Below is a small trained network, with its code and all its weights. Each question gives an input and a class and asks what happens when units are switched off, that is, made to give their printed mean instead of their output.

import numpy as np


def w(rows, s, z=0):
    codes = np.array(rows[::2]) - 128.0
    scale = np.full(codes.shape[1], s)
    scale[-1] = z or s
    return codes * scale


def norm(h):
    return h / np.sqrt((h * h).mean(-1, keepdims=True) + 1e-5)


def f(y):
    return np.maximum(y, 0)


def log_softmax(a):
    a = a - a.max(-1, keepdims=True)
    return a - np.log(np.exp(a).sum(-1, keepdims=True))


def net(x, mask):
    res = np.array(x, float).reshape(1, 7) / 4 @ E
    u = 0
    for l in range(4):
        y = f(norm(res) @ A[l][:, :-1].T + A[l][:, -1])
        res = res + np.where(mask[u : u + 10], y, B[l][:, -1]) @ B[l][:, :-1]
        u += 10
    return log_softmax(norm(res)[-1] @ U[:, :-1].T + U[:, -1])


A, B = {}, {}
E = w([
[165,96,52,174,106,112,143],'x0',
[1,153,106,177,105,127,66],'x1',
[228,91,62,127,142,234,213],'x2',
[244,235,138,114,136,44,101],'x3',
[142,97,251,223,115,114,131],'x4',
[43,163,40,153,239,68,237],'x5',
[168,77,142,141,211,141,37],'x6',
],0.0062)
A[0] = w([
[65,184,133,105,138,160,91,37],'0.n1',
[92,203,143,74,60,60,76,96],'0.n2',
[76,151,106,110,238,203,73,150],'0.n3',
[114,196,161,113,130,195,104,172],'0.n4',
[98,137,162,188,188,185,134,93],'0.n5',
[121,103,107,167,126,122,71,3],'0.n6',
[82,90,149,117,176,151,196,133],'0.n7',
[96,98,95,112,11,147,43,99],'0.n8',
[56,40,170,171,84,162,141,68],'0.n9',
[115,148,141,128,200,77,10,99],'0.n10',
],0.011,0.0038)
B[0] = w([
[90,100,74,119,72,48,120,172],'0.n1',
[23,141,177,93,16,43,218,254],'0.n2',
[132,69,86,93,30,62,187,224],'0.n3',
[252,95,109,224,56,84,117,189],'0.n4',
[171,18,89,104,93,36,62,190],'0.n5',
[136,158,117,204,172,164,103,149],'0.n6',
[106,71,190,118,157,127,246,223],'0.n7',
[90,107,79,168,239,172,2,238],'0.n8',
[4,133,211,130,49,181,118,244],'0.n9',
[138,100,147,53,220,126,16,246],'0.n10',
],0.0096,0.0055)
A[1] = w([
[105,189,173,99,181,102,63,17],'1.n1',
[146,111,199,93,209,105,146,164],'1.n2',
[106,143,71,67,126,65,178,45],'1.n3',
[108,185,98,144,78,216,139,5],'1.n4',
[203,105,15,57,174,175,209,114],'1.n5',
[130,183,88,41,54,125,93,150],'1.n6',
[120,217,185,72,162,229,12,131],'1.n7',
[103,166,200,171,113,97,191,110],'1.n8',
[207,139,153,61,59,166,30,145],'1.n9',
[154,77,2,132,82,177,120,135],'1.n10',
],0.0093,0.0024)
B[1] = w([
[88,127,180,85,228,141,155,187],'1.n1',
[173,162,142,157,124,67,88,211],'1.n2',
[215,180,86,98,104,153,134,240],'1.n3',
[125,110,109,212,169,112,69,145],'1.n4',
[131,94,89,122,187,135,218,253],'1.n5',
[105,210,171,115,96,141,164,216],'1.n6',
[211,115,65,247,152,83,152,206],'1.n7',
[77,149,117,83,130,97,180,228],'1.n8',
[168,200,163,128,125,204,204,246],'1.n9',
[30,133,137,54,217,162,152,224],'1.n10',
],0.012,0.0049)
A[2] = w([
[33,128,116,78,124,127,140,253],'2.n1',
[138,118,35,148,155,145,173,112],'2.n2',
[140,119,135,60,130,70,43,47],'2.n3',
[87,131,148,187,96,195,193,95],'2.n4',
[164,66,146,172,110,127,159,72],'2.n5',
[172,171,203,162,65,187,89,88],'2.n6',
[153,123,70,158,103,231,5,68],'2.n7',
[86,142,141,177,208,150,87,33],'2.n8',
[111,221,88,114,108,78,50,122],'2.n9',
[13,47,121,189,69,214,113,135],'2.n10',
],0.013,0.0018)
B[2] = w([
[189,134,179,106,112,190,117,250],'2.n1',
[107,122,138,137,167,228,145,203],'2.n2',
[164,67,106,123,194,91,98,178],'2.n3',
[136,19,159,118,134,102,126,202],'2.n4',
[146,200,120,96,118,191,73,170],'2.n5',
[132,101,163,237,78,134,126,178],'2.n6',
[50,114,146,173,252,21,157,174],'2.n7',
[91,100,176,165,171,102,176,174],'2.n8',
[43,133,170,108,93,209,113,192],'2.n9',
[120,127,162,48,102,126,50,254],'2.n10',
],0.016,0.009)
A[3] = w([
[114,174,111,63,102,94,52,7],'3.n1',
[138,22,120,135,80,66,142,26],'3.n2',
[121,176,177,87,123,38,185,201],'3.n3',
[195,141,31,93,194,115,148,141],'3.n4',
[152,156,155,171,151,160,75,133],'3.n5',
[115,130,128,160,198,48,82,55],'3.n6',
[247,125,129,130,96,124,103,136],'3.n7',
[136,156,169,133,95,132,135,101],'3.n8',
[95,208,63,159,38,82,190,77],'3.n9',
[124,115,27,187,148,128,180,182],'3.n10',
],0.013,0.0018)
B[3] = w([
[195,108,203,62,123,134,114,211],'3.n1',
[169,165,66,70,106,113,92,192],'3.n2',
[34,105,103,133,123,207,45,253],'3.n3',
[115,60,72,86,85,154,193,228],'3.n4',
[148,147,186,112,215,49,183,194],'3.n5',
[48,109,82,229,142,83,164,220],'3.n6',
[197,242,98,99,184,141,101,180],'3.n7',
[170,152,76,121,126,113,56,206],'3.n8',
[82,251,104,210,127,153,179,180],'3.n9',
[150,85,117,108,184,237,139,194],'3.n10',
],0.015,0.0056)
U = w([
[56,248,151,159,28,201,151,105],'0',
[139,100,103,177,41,92,149,3],'1',
[183,91,174,180,35,123,117,27],'2',
[165,56,62,112,114,40,116,51],'3',
[65,83,189,226,217,57,80,165],'4',
[165,99,92,91,166,237,239,188],'5',
[254,202,196,206,160,131,142,108],'6',
[68,90,219,25,83,145,32,201],'7',
],0.012,0.006)

Each question gives the input, the list of numbers given to net, and the class t.
The units are the neurons (one row each of A and B). Each row of codes is followed by its name. A weight is (code - 128) times the scale printed after its matrix; where a second scale follows, it is the last column's (A, B and U).
mask holds one flag per neuron, layer by layer. A switched-off neuron (its flag False) gives its mean, the last column of its row in B, instead of its output. The means were averaged over made-up inputs and are rounded, as every weight is.
A unit's drop is (log p(t) with every unit on - log p(t) with that unit switched off) / (log p(t) with every unit on - log p(t) with every unit switched off).
The circuit of an input: a set's keep is (log p(t) with only the set's units on - log p(t) with every unit switched off) / (log p(t) with every unit on - log p(t) with every unit switched off). Starting from the 12 units with the biggest drops (on a tie, the unit counted first), units are removed one at a time, each time the one whose removal leaves the highest keep (on an exact tie, the one counted first), for as long as the keep stays at least 0.8.
units of the circuit, in order: the units of the circuit, biggest drop first
top k neurons: the k neurons with the biggest drops, biggest first
k most important neurons of layer l: the k neurons of layer l with the biggest drops, biggest first
drop of u: that unit's drop, to one decimal
input [5,-2,-1,-7,1,5,-4], class 7: units of the circuit, in order : (0.n9; 2.n10)
input [-2,-2,-5,-2,-5,6,2], class 5: top 3 neurons : (0.n9; 2.n10; 1.n3)
input [-1,-5,8,8,1,-5,6], class 6: top neuron : (1.n9)
input [3,2,0,-2,-6,-6,-5], class 4: units of the circuit, in order : (0.n8; 2.n7)
input [-6,-5,-2,8,2,-2,0], class 0: top 3 neurons : (0.n2; 1.n9; 0.n8)
input [-3,0,1,2,-2,-5,-6], class 0: 2 most important neurons of layer 1 : (1.n6; 1.n10)
input [2,-1,5,2,0,-7,-7], class 5: top 3 neurons : (0.n9; 1.n10; 0.n2)
input [5,-7,0,0,6,1,2], class 6: 2 most important neurons of layer 3 : (3.n7; 3.n5)
input [1,-2,-7,4,-7,-3,7], class 4: 3 most important neurons of layer 2 : (2.n3; 2.n10; 2.n1)
input [-2,-7,-5,3,-6,-3,5], class 6: top 2 neurons : (1.n9; 0.n10)
input [-7,-7,0,0,5,1,2], class 6: top 2 neurons : (0.n2; 3.n7)
input [8,-1,1,0,-8,-8,8], class 5: 2 most important neurons of layer 1 : (1.n9; 1.n7)
input [-6,3,-3,5,7,-1,-5], class 0: 2 most important neurons of layer 2 : (2.n10; 2.n4)
input [-5,7,-1,-7,-4,-7,6], class 4: top 2 neurons : (0.n8; 2.n7)
input [4,-6,-8,-6,-7,6,-7], class 5: 2 most important neurons of layer 0 : (0.n9; 0.n7)
input [-5,0,2,1,6,-4,3], class 6: most important neuron of layer 0 : (0.n8)
input [8,-3,-4,0,-7,-7,-2], class 4: top 2 neurons : (0.n8; 0.n3)
input [-6,-2,2,2,-7,-3,2], class 5: drop of 0.n9 : 0.8
input [7,-1,-4,7,6,3,-4], class 0: drop of 3.n9 : 0.2
input [8,-1,6,-8,6,7,8], class 7: drop of 0.n9 : 0.5
input [8,7,7,4,2,-5,1], class 4: top neuron : (2.n7)
